Here is a tiny trained network, its code and every weight. The questions are about switching its units off for an input and a class, where a switched-off unit gives its printed mean instead of its output.

import numpy as np


def w(rows, s, z=0):
    codes = np.array(rows[::2]) - 128.0
    scale = np.full(codes.shape[1], s)
    scale[-1] = z or s
    return codes * scale


def f(y):
    return y / 2 * (1 + np.tanh(0.7978845608 * (y + 0.044715 * y**3)))


def log_softmax(a):
    a = a - a.max(-1, keepdims=True)
    return a - np.log(np.exp(a).sum(-1, keepdims=True))


def net(x, mask):
    res = np.array(x, float).reshape(1, 5) / 4 @ E
    y = f(res @ A[0][:, :-1].T + A[0][:, -1])
    res = res + np.where(mask, y, B[0][:, -1]) @ B[0][:, :-1]
    return log_softmax(res[-1] @ U[:, :-1].T + U[:, -1])


A, B = {}, {}
E = w([
[100,163,77,170,214,148],'x0',
[218,154,102,75,129,178],'x1',
[170,47,45,175,112,123],'x2',
[77,77,119,62,142,160],'x3',
[135,146,94,83,132,9],'x4',
],0.012)
A[0] = w([
[78,114,161,191,134,76,102],'n0',
[123,152,146,202,153,191,132],'n1',
[104,125,144,188,87,153,135],'n2',
[178,14,151,141,81,110,100],'n3',
[140,116,33,186,153,117,158],'n4',
[166,209,144,247,70,111,59],'n5',
[85,180,71,172,227,194,93],'n6',
[165,88,69,141,101,153,95],'n7',
[167,191,79,104,95,167,3],'n8',
[132,195,164,82,190,143,87],'n9',
[142,133,154,182,125,203,48],'n10',
[139,190,92,141,68,35,119],'n11',
[136,169,234,88,56,126,146],'n12',
[113,141,79,86,204,74,130],'n13',
[146,96,65,177,155,128,49],'n14',
[152,86,193,170,98,176,69],'n15',
[51,62,126,95,118,135,162],'n16',
[68,106,174,186,111,97,94],'n17',
[101,140,157,213,81,88,89],'n18',
[129,165,222,98,109,114,100],'n19',
[100,188,183,121,162,132,38],'n20',
[244,168,135,89,96,176,123],'n21',
],0.012,0.0049)
B[0] = w([
[194,130,69,129,162,124,197],'n0',
[142,71,162,88,82,96,212],'n1',
[175,121,150,86,157,143,177],'n2',
[50,177,197,226,140,110,196],'n3',
[76,124,168,166,150,119,209],'n4',
[1,132,130,65,105,237,210],'n5',
[148,212,162,136,51,104,245],'n6',
[85,127,140,155,164,140,179],'n7',
[175,115,59,108,199,97,162],'n8',
[89,72,111,204,191,143,203],'n9',
[189,36,166,100,140,75,193],'n10',
[149,87,195,47,108,102,210],'n11',
[100,155,132,191,116,126,244],'n12',
[163,111,206,93,73,143,203],'n13',
[104,106,118,168,152,117,174],'n14',
[203,81,153,101,68,46,188],'n15',
[146,161,74,69,103,188,200],'n16',
[189,144,36,135,180,124,196],'n17',
[176,161,50,96,149,175,185],'n18',
[82,123,146,149,147,98,211],'n19',
[83,67,119,177,153,79,187],'n20',
[180,164,85,118,176,168,233],'n21',
],0.0099,0.012)
U = w([
[67,65,163,213,184,74,59],'0',
[183,31,207,30,71,57,64],'1',
[193,131,39,91,184,132,82],'2',
[58,108,144,30,87,248,177],'3',
[130,153,188,161,70,96,253],'4',
],0.011,0.0077)

Each question gives the input, the list of numbers given to net, and the class t.
The units are the neurons (one row each of A and B). Each row of codes is followed by its name. A weight is (code - 128) times the scale printed after its matrix; where a second scale follows, it is the last column's (A, B and U).
mask holds one flag per neuron, in row order. A switched-off neuron (its flag False) gives its mean, the last column of its row in B, instead of its output. The means were averaged over made-up inputs and are rounded, as every weight is.
A unit's drop is (log p(t) with every unit on - log p(t) with that unit switched off) / (log p(t) with every unit on - log p(t) with every unit switched off).
The circuit of an input: a set's keep is (log p(t) with only the set's units on - log p(t) with every unit switched off) / (log p(t) with every unit on - log p(t) with every unit switched off). Starting from the 12 units with the biggest drops (on a tie, the unit counted first), units are removed one at a time, each time the one whose removal leaves the highest keep (on an exact tie, the one counted first), for as long as the keep stays at least 0.8.
circuit, biggest first: the units of the circuit, biggest drop first
most important unit: the unit with the biggest drop
top k neurons: the k neurons with the biggest drops, biggest first
drop when u is switched off: that unit's drop, to one decimal
input [-4,-2,-5,6,4], class 3: most important unit -> n16
input [4,-4,-4,1,-6], class 1: circuit, biggest first -> n1, n10
input [-7,8,2,-7,6], class 2: top 2 neurons -> n21, n8
input [-8,3,5,6,4], class 4: top 2 neurons -> n3, n5
input [-3,-3,-5,0,-5], class 0: top 4 neurons -> n12, n11, n6, n13
input [3,-6,0,-1,8], class 1: top 2 neurons -> n11, n13
input [3,-8,3,-8,-5], class 2: top 2 neurons -> n17, n0
input [7,-4,4,-6,-2], class 4: top 2 neurons -> n6, n16
input [4,-2,-4,1,-6], class 1: top 2 neurons -> n1, n10
input [-2,2,-1,2,-4], class 1: top 2 neurons -> n5, n15
input [8,6,8,-3,3], class 0: top 3 neurons -> n4, n14, n7
input [2,0,2,8,5], class 3: top 3 neurons -> n16, n15, n10
input [0,-7,5,-8,2], class 3: top 2 neurons -> n5, n11
input [-3,5,6,2,4], class 0: most important unit -> n3
input [1,5,-6,-7,4], class 3: top 3 neurons -> n5, n11, n3
input [-8,-4,4,4,4], class 4: circuit, biggest first -> n3, n16
input [6,-6,-3,-2,4], class 2: drop when n17 is switched off -> 0.4
input [-3,3,2,0,0], class 2: drop when n18 is switched off -> -0.9
input [-5,3,-1,4,-7], class 1: drop when n1 is switched off -> 0.0
input [-1,-6,3,7,5], class 3: most important unit -> n16
